Start at a row and follow the symbols one at a time.
Each answer is a row, close to the row of the state it stands for.
start +128 +116 +217 +32 +31 -130 +131 +16 +154 -75 +106 -14 +11 -128 -184 -57 -43 +37 +36 +142 +5 -143 -27 +6 +139 +134 @ψ>η>ψ
α	+243 +113 +240 +33 +139 -87 +112 -9 +69 -6 -47 -118 +185 -83 -255 -43 -134 +12 -46 +142 -5 -100 +22 -64 -50 +331
η	+216 +185 +199 -57 +109 -70 -52 +33 +56 -162 +95 -79 -24 -51 -210 -157 -186 +21 +95 +42 +25 -225 -38 -154 -25 +79
α	+305 +141 +195 +49 +19 -69 +58 -8 -13 -155 +47 -86 +51 -122 -211 -15 -122 -16 -59 +69 -20 -191 -40 -90 +50 +171
ψ	+188 +79 +146 +47 +98 -37 +53 +98 +104 -43 +0 +54 +75 -48 -164 -96 +7 -17 +13 +56 +41 -57 -78 -54 +184 +169
α	+278 +164 +319 -16 +109 -126 +141 -26 +11 +9 +91 -63 +75 -7 -216 +13 +12 +67 -107 +117 +43 -211 -88 -195 +24 +309
ε	+336 +112 +91 +99 -10 -60 +57 +58 -8 +53 -20 -58 +63 -133 -245 -14 -35 +39 +109 +13 -47 -152 +54 -68 -66 +239
α	+254 +137 +198 -37 +70 -82 +151 -107 +71 +45 -4 -29 +193 -7 -171 +9 -50 +16 -61 +16 +65 -180 +83 -101 -39 +236
ψ	+203 +105 +378 +27 -34 -131 +140 +36 +73 +7 +44 -8 +18 -130 -134 -65 +51 -7 -33 +60 +52 -8 +22 -58 +214 +194
α	+306 +231 +165 +21 +75 -87 +28 +69 +37 -61 +106 -164 +68 -108 -134 +7 -37 -108 -114 +28 +26 -180 +35 -53 +53 +275
ψ	+264 +126 +174 +92 +62 -140 -6 -72 +174 -40 +90 -5 -8 -124 -147 -146 +11 -11 -64 +59 -10 -105 -79 -65 +83 +139
α	+305 +179 +178 +98 +110 -86 -2 -19 +74 -68 +73 -72 +22 -65 -196 -2 -157 -54 -111 +67 -52 -224 -39 -148 +34 +248
θ	+223 +188 +151 +4 +166 -130 +196 +38 -4 +110 -42 -73 +13 -177 -179 -10 -198 +26 -40 +64 -5 -299 +98 -114 +84 +118
α	+261 +126 +219 +112 +22 -13 +22 +46 -25 0 +52 -198 +14 -109 -196 -7 -19 -17 -50 +44 +164 -221 -8 -149 +45 +170
α	+170 +109 +215 +104 +97 +53 -152 +148 +32 -52 -50 -173 +110 +60 -6 +101 +71 -122 -167 +123 -170 -40 +161 -76 -9 +297
α	+50 -55 +54 +90 -33 +5 -104 -58 -33 +145 +42 -134 +194 +208 -23 +264 +80 -77 -206 +6 -66 -53 -56 -99 -90 +181
ε	+148 +13 -34 -72 -31 -94 +46 -141 +102 +255 -51 +155 -7 +216 -102 -99 +93 -21 -284 -65 -127 +19 +73 +91 -109 -78
ε	+79 -41 +142 -24 +56 +43 -175 -124 -4 +152 -157 +222 +13 +83 -69 -155 -10 +103 -139 -161 -7 +141 +233 +215 -144 +3
ζ	+49 -41 -54 -105 +113 -16 -237 -184 +31 +34 -96 +169 +87 +163 -1 -339 +74 +42 -115 -6 +63 +158 +95 +377 -41 -91
α	+134 +58 +22 -89 +12 +19 -170 -164 +21 +181 -96 +158 +39 +181 -46 -211 +29 +41 -155 -124 -76 +212 +136 +235 -76 -50
α	+40 +38 +49 -190 +37 -88 -86 -158 -36 +181 +3 -31 +79 +97 -105 -90 -7 -47 -349 -47 -78 -14 -21 +160 -91 -38
θ	+34 -92 -76 -22 -49 -138 -86 -12 -29 +74 -7 +52 -176 +60 -147 -116 -60 +27 -331 -81 -127 -109 -25 +242 -91 -81
φ	-34 -101 +129 -45 +103 -175 -66 +86 +30 +32 +158 -3 -191 -100 -214 -113 +27 +128 -189 -96 -63 -187 -125 +306 -18 -80
α	-3 -67 +29 +25 +109 -237 -62 -70 +20 +198 +98 +164 -164 +59 -142 -53 -97 +35 -252 -42 -102 -166 -55 +256 -51 -105
ζ	-33 -13 -32 -109 +64 -102 +92 -72 +11 -1 +87 +140 -140 +33 -80 -206 +32 +55 -225 +100 -191 -16 -145 +288 -35 -163
α	+49 -207 +8 -23 -21 -124 -19 -49 -40 +125 +45 +29 -207 +16 -159 -87 -76 +58 -210 +6 -116 -99 -90 +166 -79 +29
ζ	-18 -31 -33 -113 +175 -135 -8 -29 +26 -1 +189 +169 -49 +44 -44 -135 -100 +80 -177 +63 -71 -45 -195 +248 -71 -150
α	-41 -16 -38 -36 +1 -143 +8 +54 +25 +53 +135 +103 -167 -20 -141 -162 -79 +58 -233 -14 -231 -79 -136 +334 -46 -82
η	+44 -148 -23 -80 -11 -152 -79 -79 +15 +80 +85 +27 -238 +30 -138 -67 -98 +108 -172 -154 -171 -172 -44 +191 -110 -78
α	-37 -112 -7 -20 +29 -46 -17 -65 +77 +139 +156 +18 -214 +62 -255 -181 -50 -42 -298 -22 -217 -165 -151 +254 -37 -67
η	-20 -138 +1 -107 -13 -114 -82 -73 -33 +49 +78 +45 -174 +84 -200 -210 +25 +82 -238 -186 -106 -114 -87 +177 -108 -98
α	+106 -85 +7 +33 -10 -111 -58 -96 +6 +99 +4 +90 -81 -22 -213 -153 -31 +101 -262 -1 -212 -78 -8 +159 -192 -39
φ	+74 -65 +146 +27 +36 -146 -84 +76 +58 +92 +186 +13 -141 -54 -166 -136 -36 +89 -236 -77 -78 -209 -193 +168 -25 -112
α	+60 -90 -3 +27 +28 +7 -76 -29 +6 +200 +23 +190 -167 -75 -185 -156 -59 +53 -311 -122 -234 -140 -4 +267 -42 -52
α	+116 +30 +92 -80 +7 -14 -23 -148 -54 +213 +58 +49 -81 +146 -110 -101 +148 -9 -321 -30 -198 +63 +17 +105 -112 -89
η	+83 +207 +108 -119 +62 -208 +94 -172 +90 +171 +38 +117 +26 +11 -143 -152 -34 -75 -131 +26 -35 -199 -121 +120 -37 -153
φ	+141 +246 +59 -145 +27 -130 +21 -118 +41 +116 +135 +84 +131 +53 -194 -182 +36 +99 -159 -29 +74 -254 -197 +161 -37 -141
α	+171 +95 +154 -157 +90 -111 +122 -180 -28 +99 +48 +68 +61 -4 -100 -229 -109 -25 -275 +14 -38 -148 -85 +71 +41 -62
ε	+201 +98 -38 -96 -5 +5 +71 -173 +17 +212 -39 +69 -6 -40 -155 -286 -109 +106 -204 +55 -102 -60 -40 +168 -12 -124
α	+198 +133 +79 -192 +41 -229 +165 -169 +8 +181 +102 +43 +12 +32 -273 -144 -32 +19 -263 +73 -19 -166 -171 +85 -173 -43
α	+103 +3 +9 -94 +57 -64 -92 -106 +61 +199 +26 +37 -22 +93 -192 -109 +56 +8 -402 -29 -151 -17 +25 +182 -104 -40
θ	+86 -131 -57 -86 +27 +16 -43 -66 -46 +156 +190 +22 -184 -32 -150 -38 -69 +73 -309 +28 -153 -78 -72 +220 -87 -75
θ	-2 -121 -112 +37 +114 +7 -57 -54 +49 +149 +31 +224 -241 -62 -121 -84 -187 -99 -163 -11 -79 -202 -73 +257 -95 -144
α	-36 -99 -82 -99 +24 -90 -11 -25 -13 +139 +39 +123 -214 +15 -213 -174 -69 -38 -334 +31 -237 -82 -133 +251 -21 -86
φ	-79 +23 +14 -13 -41 -59 -46 +53 +70 +132 +97 +174 -148 -25 -87 -129 -142 +133 -209 -34 -113 -235 -80 +142 -52 -4
α	-1 -99 +41 -53 +55 -87 -44 +46 +65 +53 +141 +115 -235 +46 -115 -120 +10 +42 -362 -12 -209 -149 -48 +193 -58 -95
ψ	+59 -108 +18 -38 +131 -130 +38 -14 +78 +123 +30 +94 -134 -106 -86 -216 +36 +106 -270 -37 -166 -38 -152 +254 +52 -42
α	+85 -107 0 +59 -13 -108 -25 -38 +15 +189 +26 +83 -182 +30 -142 -179 -6 +60 -284 -64 -175 -120 -133 +259 -33 +8
η	+40 -84 -44 -105 -29 -90 -50 +26 -26 +118 +26 -30 -189 +153 -169 -108 -136 +92 -182 -86 -86 +27 -68 +223 -103 -59
α	+94 -114 -26 -89 +73 -96 -31 -4 +34 +138 +75 +80 -117 +38 -169 -144 -53 +61 -174 +20 -273 -109 -101 +307 -88 +111
ψ	+42 -100 +22 +66 +8 -71 +8 -60 +42 +20 -3 +136 -213 -115 -128 -176 -32 -42 -263 +8 -200 -51 -42 +228 +6 -78
α	+73 -140 +36 -29 +84 -111 -93 -78 +5 +177 +91 +42 -219 -19 -169 -164 -10 +54 -335 -54 -223 -69 -12 +272 -99 +39
η	+23 -120 -32 -69 +79 -2 -112 -79 -62 +11 +140 +29 -261 +5 -128 -181 -132 +125 -125 -146 -85 -128 -62 +230 -17 -155
α	+92 -97 +28 -66 +10 -77 -72 +22 -34 +126 -10 +88 -191 -41 -184 -98 -17 -64 -296 -5 -206 -104 -104 +216 -64 +11
ε	+11 -202 -50 +119 -26 -57 -181 +29 +105 +173 -7 +116 -166 -81 -125 -189 -83 +73 -103 -118 -152 -55 +50 +231 -107 -112
α	+68 -90 +39 -67 +62 -78 -15 +42 -40 +134 +64 +136 -212 -36 -131 -122 -41 +110 -325 -17 -263 -160 -155 +92 -136 -62
φ	+4 -61 +153 -39 +10 -165 -78 +25 -54 +52 +74 +85 -107 -71 -216 -149 -32 +100 -141 -43 -174 -181 -151 +315 -44 -107
α	+20 -64 +8 -7 +110 -114 +43 +74 -11 +71 +96 +67 -216 +46 -261 -67 -24 -1 -312 -27 -97 -124 -75 +322 -31 -11
η	-17 -127 -1 -111 +7 -159 -85 -28 -44 +86 -29 +11 -241 -13 -184 -209 -73 +58 -231 -135 -102 -180 +4 +163 -108 -63
α	+16 -155 +88 -42 -48 -101 +31 -35 -15 +159 +141 +167 -196 -20 -327 -100 -80 +98 -321 -78 -180 -175 +12 +335 -152 -74
ζ	+27 -74 -97 -60 +57 -114 +25 -50 +118 -56 +112 +111 -56 +3 -70 -44 +3 +3 -165 +136 -167 -15 -197 +339 +0 -56
α	+113 -139 -12 +7 +97 -147 -71 -23 +29 +165 +6 +96 -153 -8 -203 -107 -80 +62 -344 -67 -130 -149 -128 +270 -89 +27
η	+14 -134 +10 -44 +8 +26 -162 -25 -48 +84 +33 +6 -304 +48 -161 -159 -109 +49 -134 -172 -139 -150 -105 +228 +25 -17
α	+130 -120 -9 +17 +19 -94 -73 +28 +56 +182 +85 +115 -153 +123 -126 -151 -64 -14 -318 -79 -152 -120 -91 +330 -27 -116
θ	-94 -63 -70 -11 +129 -28 +69 +42 +85 +207 +54 +166 -277 -60 -78 -151 -131 -61 -220 +24 -109 -176 -83 +262 -7 -117
α	+25 -98 -54 -82 +71 -153 -14 +11 +85 +78 +120 +115 -188 -115 -242 -107 -92 +6 -284 -91 -146 -26 -66 +279 -110 -52
φ	-6 -112 +80 -42 +104 -160 -99 +62 +67 +29 +234 +53 -200 +35 -170 -181 -9 +102 -118 -126 -9 -226 -192 +200 -100 -138
α	+30 -201 +140 -21 +89 -86 -12 -56 +25 +53 +72 +40 -158 -27 -123 -173 -30 +50 -290 -19 -98 -85 -8 +199 -114 +28
φ	-65 -59 +16 -87 +18 -76 -33 +53 +125 +149 +142 +94 -91 -114 -169 -146 +8 +57 -209 -138 -108 -203 -93 +204 -154 -20
α	-38 -127 -60 -67 +34 -87 -137 +15 +47 +124 +99 +67 -101 -121 -185 -87 -33 +48 -353 -46 -163 -101 -61 +191 -48 +13
ψ	+67 -95 +41 +107 +52 -130 +28 +62 +89 +123 +75 +143 -245 -108 -140 -289 -17 +3 -225 -55 -99 +19 -140 +264 -24 -8
α	+108 -15 +15 -17 +51 -102 -37 -31 +56 +58 +21 +70 -236 +43 -184 -144 -7 +54 -264 -100 -201 -124 -75 +237 -79 -111
η	+19 -163 -10 -60 -14 -77 -36 -68 +16 +67 +46 +105 -216 -10 -172 -234 -146 +38 -180 -135 -167 -80 -55 +89 -52 +17
α	+69 -169 -11 +30 -5 -90 -11 -20 +82 +118 +44 -36 -161 +57 -202 -144 +13 -19 -276 -30 -235 -116 -95 +294 -175 +4
α	+45 +74 +56 -47 +71 +10 -20 -65 +58 +220 +9 +3 +39 +116 -209 -33 +53 +25 -312 -60 -123 -39 -63 +129 -197 -31
θ	+125 -139 -10 +18 +3 -103 -77 -74 -21 +125 +69 +8 -142 +73 -194 -129 -4 +66 -227 -111 -125 -161 -64 +270 -98 -143
φ	+15 -13 +56 -124 -49 -89 -81 -26 +155 -3 +130 -22 -150 -49 -153 -218 -1 +150 -136 -85 -190 -211 -143 +197 -64 -6
α	+5 -226 +3 -49 +5 -83 -6 +6 -7 +147 +168 +73 -164 +103 -172 -121 -65 +118 -369 +39 -186 -123 -130 +254 -109 -62
η	+28 -179 -33 -116 +98 +70 -46 +69 -37 +142 +122 +48 -256 +104 -281 -209 -94 +146 -147 -154 -124 -163 -29 +193 -4 -120
α	+68 -73 -85 -65 +13 -52 -33 -24 +51 +157 +28 -32 -251 +43 -251 -213 +3 +104 -262 -15 -284 -92 -109 +354 -100 -78
ε	+63 -210 -66 +68 -61 -107 -17 -50 +74 +44 +41 +80 -157 -82 -135 -176 +25 +88 -137 -56 -225 -101 +56 +292 -104 -119
α	+26 -87 +33 -37 +9 -35 -165 +86 -53 +75 +57 +170 -160 -20 -202 -123 -92 +53 -279 -64 -162 -128 -121 +218 -109 -91
φ	+11 -44 +116 +25 -74 -167 -88 +64 +126 +48 +178 +158 -181 -31 -179 -156 -1 +179 -58 -133 -74 -167 -90 +256 +3 -129
α	+194 -85 +62 +27 +26 -29 -62 +33 -5 +134 +70 +116 -197 -6 -208 -127 -38 -24 -253 +8 -279 -15 -21 +239 -105 +3
α	+31 -5 +36 -113 -16 -92 -81 -204 +62 +258 +1 +112 +138 +155 -98 +3 +70 +52 -316 -11 -63 +22 +54 +171 -109 -70
ψ	+40 +29 -88 -86 -179 -109 +59 +36 +30 +42 +88 -16 +100 +157 -189 -112 +96 +17 -295 -27 -44 +6 -128 +125 -54 -39
ψ	+5 +19 +52 -74 -142 -180 -24 -44 +31 +1 +30 +62 +18 -58 -110 -330 +17 +7 -307 -44 -199 +66 -107 +282 +152 -61
α	-2 +35 -148 -109 -266 -78 +86 +38 +36 +19 -43 +21 +111 +179 -181 -83 +140 -25 -366 -8 -165 +57 -100 +69 +20 +25
ζ	+22 +43 -88 -169 -33 -117 -18 -23 +143 -75 +48 +57 +78 +24 -60 -139 +181 +78 -101 +105 -165 +84 -167 +191 +37 -202
α	+65 +39 -95 -183 -204 -164 +82 +107 +158 +56 +73 +3 +83 +88 -200 -201 +112 +33 -255 +17 -47 +92 -19 +99 +16 -30
φ	+12 +120 +81 -136 -206 -135 +107 +205 -52 +3 +119 -60 +124 +121 -161 -271 +19 +197 -187 +7 -92 -65 -143 +205 -103 -128
α	+7 +36 -89 -126 -153 -127 +58 +7 +9 +12 -22 -8 -34 +110 -157 -167 +167 +87 -264 -17 -81 +57 -114 +121 -77 -101
α	+143 +90 +78 -41 +53 +4 -35 -119 +66 +172 +22 +46 +4 +44 -95 -80 +85 +32 -343 +40 -73 +5 -45 +179 -137 -111
φ	+132 +191 +50 +62 +106 -16 -100 -195 +92 +188 +12 +89 -139 +30 +21 -12 +83 -48 -126 -21 -165 +193 +24 +65 -236 -207
ζ	+113 +118 -93 +35 +150 -53 +88 -244 +48 +130 -40 +105 +16 +97 +52 -98 +117 -13 -108 +89 -81 +287 -54 +73 -54 -268
α	+108 +140 -71 +65 +57 -29 -106 -165 -6 +315 +2 -24 +1 +71 -115 -75 +146 -29 -100 -1 -127 +250 -21 +59 -232 -81
α	+87 +21 +60 -41 +2 -63 -74 -140 +21 +277 +35 +144 +49 +140 -179 -92 +67 +22 -378 -76 -135 -72 -34 +19 -169 -40
η	+106 +200 +167 -204 -51 -145 +47 -183 +154 +178 +25 +87 +13 +106 -159 -146 -56 +85 -299 +105 -50 -33 -181 +101 +31 -104
φ	+149 +192 +79 -115 +13 -138 +104 -116 +81 +39 +132 +53 +40 +83 -161 -192 -46 +78 -159 -108 +56 -167 -169 +177 -62 -174
α	+203 +160 +78 -165 +30 -114 +189 -223 -7 +122 +83 +190 +2 -9 -225 -100 +53 +63 -261 +88 +17 -129 -238 +95 -10 -92
η	+164 +35 -74 -222 +66 -75 +80 -253 -25 +195 +24 +45 +5 +18 -223 -261 -57 +132 -169 -87 -86 -124 -127 +93 -71 -41
α	+198 +145 +127 -172 +35 -84 +119 -152 +65 +178 +31 -29 +65 +71 -106 -207 -55 -4 -214 +49 +13 -155 -176 +96 -32 +10
θ	+128 +200 +30 -31 +13 -65 +189 -165 -73 +257 +19 +93 +31 -44 -66 -136 -63 -75 -105 +71 -3 -135 -107 -20 -123 +30
α	+199 +184 +130 -86 +56 -159 +137 -144 +17 +96 +103 +106 -5 +148 -172 -198 +28 -36 -231 +12 -119 -87 -151 +53 -41 -27
ψ	+192 +118 +51 -95 -41 -136 +196 -174 +21 +222 +40 +66 -2 -28 -144 -264 -87 -53 -193 -51 -6 -33 -83 +96 +51 +3
α	+86 +58 +151 -250 -69 -169 +141 -100 +57 +199 +40 +128 -62 -33 -166 -108 +21 -45 -301 -34 -95 -41 -175 +193 +66 -109
ζ	+110 +36 +32 -113 +82 -115 +133 -156 +10 -75 +84 +133 +62 +29 -55 -172 +5 +23 -264 +165 -6 -22 -120 +209 -77 -189
α	+157 +104 +99 -202 +53 -101 +197 -295 +70 +249 -12 +119 -68 +5 -171 -237 -34 +33 -222 +74 -51 -118 -56 +97 +96 -61
η	+124 +48 -56 -221 +91 -135 -13 -156 +84 +150 +101 -2 +7 +66 -264 -215 -93 -6 -164 -93 -42 -157 -125 +41 -48 +4
α	+156 +115 +102 -148 -5 -84 +186 -172 +48 +265 +109 +62 +123 +111 -209 -127 -112 +21 -278 +58 -46 -77 +8 +60 -62 +10
